Below is a small trained network, with its code and all its weights. Each question gives an input and a class and asks what happens when units are switched off, that is, made to give their printed mean instead of their output.

import numpy as np


def w(rows, s, z=0):
    codes = np.array(rows[::2]) - 128.0
    scale = np.full(codes.shape[1], s)
    scale[-1] = z or s
    return codes * scale


def norm(h):
    return h / np.sqrt((h * h).mean(-1, keepdims=True) + 1e-5)


def f(y):
    return np.maximum(y, 0)


def log_softmax(a):
    a = a - a.max(-1, keepdims=True)
    return a - np.log(np.exp(a).sum(-1, keepdims=True))


def net(x, mask):
    res = np.array(x, float).reshape(1, 2) / 4 @ E
    u = 0
    for l in range(2):
        y = f(norm(res) @ A[l][:, :-1].T + A[l][:, -1])
        res = res + np.where(mask[u : u + 4], y, B[l][:, -1]) @ B[l][:, :-1]
        u += 4
    return log_softmax(norm(res)[-1] @ U[:, :-1].T + U[:, -1])


A, B = {}, {}
E = w([
[161,103,247,116,107,129,161,144,77],'x0',
[83,186,147,136,96,121,103,142,165],'x1',
],0.012)
A[0] = w([
[149,215,230,190,43,2,219,82,128,3],'0.n0',
[153,42,85,66,140,176,132,173,115,245],'0.n1',
[168,128,198,162,94,74,153,224,74,139],'0.n2',
[156,78,84,99,174,175,87,86,156,197],'0.n3',
],0.0073,0.0026)
B[0] = w([
[88,205,111,155,73,126,134,206,68,236],'0.n0',
[179,120,55,108,173,182,254,199,148,234],'0.n1',
[139,35,190,40,132,209,112,169,197,253],'0.n2',
[113,183,127,168,124,148,250,181,19,223],'0.n3',
],0.0089,0.0068)
A[1] = w([
[184,208,191,192,187,57,62,46,29,2],'1.n0',
[211,9,130,38,191,158,111,96,189,86],'1.n1',
[83,188,135,177,122,79,91,44,85,121],'1.n2',
[147,125,201,134,107,96,51,146,87,19],'1.n3',
],0.011,0.0067)
B[1] = w([
[188,105,93,208,118,246,41,156,204,128],'1.n0',
[200,74,208,56,207,195,157,72,189,254],'1.n1',
[140,80,76,203,136,51,33,120,191,190],'1.n2',
[39,182,116,169,93,152,39,171,103,164],'1.n3',
],0.013,0.0053)
U = w([
[143,168,31,167,225,170,253,226,58,250],'0',
[225,38,230,41,197,231,207,106,207,251],'1',
[54,184,54,224,161,41,32,92,219,251],'2',
[52,181,225,104,53,193,46,235,132,222],'3',
[186,71,72,57,180,79,77,40,70,2],'4',
[193,58,136,89,196,87,62,88,19,2],'5',
[177,73,174,75,141,50,123,62,55,2],'6',
],0.011,0.0067)

Each question gives the input, the list of numbers given to net, and the class t.
The units are the neurons (one row each of A and B). Each row of codes is followed by its name. A weight is (code - 128) times the scale printed after its matrix; where a second scale follows, it is the last column's (A, B and U).
mask holds one flag per neuron, layer by layer. A switched-off neuron (its flag False) gives its mean, the last column of its row in B, instead of its output. The means were averaged over made-up inputs and are rounded, as every weight is.
A unit's drop is (log p(t) with every unit on - log p(t) with that unit switched off) / (log p(t) with every unit on - log p(t) with every unit switched off).
The circuit of an input: a set's keep is (log p(t) with only the set's units on - log p(t) with every unit switched off) / (log p(t) with every unit on - log p(t) with every unit switched off). Starting from all 8 units, units are removed one at a time, each time the one whose removal leaves the highest keep (on an exact tie, the one counted first), for as long as the keep stays at least 0.8.
units of the circuit, in order: the units of the circuit, biggest drop first
top k neurons: the k neurons with the biggest drops, biggest first
top k neurons in layer l: the k neurons of layer l with the biggest drops, biggest first
drop when u is switched off: that unit's drop, to one decimal
input [-7,2], class 2: units of the circuit, in order : (0.n1)
input [-1,7], class 2: units of the circuit, in order : (0.n2, 0.n1, 1.n2)
input [-3,1], class 2: units of the circuit, in order : (0.n1, 0.n2)
input [0,7], class 2: units of the circuit, in order : (0.n2, 0.n1, 1.n2)
input [-3,2], class 2: units of the circuit, in order : (0.n1, 0.n2)
input [0,6], class 2: top 3 neurons : (0.n2, 0.n1, 1.n2)
input [-3,5], class 2: units of the circuit, in order : (0.n2, 0.n1)
input [-5,4], class 2: units of the circuit, in order : (0.n1, 0.n2)
input [0,8], class 2: units of the circuit, in order : (0.n2, 0.n1, 1.n2)
input [-1,-5], class 0: top 2 neurons : (0.n3, 0.n2)
input [2,1], class 3: top 2 neurons in layer 0 : (0.n0, 0.n1)
input [-6,4], class 2: drop when 0.n2 is switched off : 0.1
input [7,3], class 3: drop when 0.n0 is switched off : 1.3
input [6,3], class 3: drop when 0.n0 is switched off : 1.4
input [-1,0], class 0: top neuron : (1.n1)
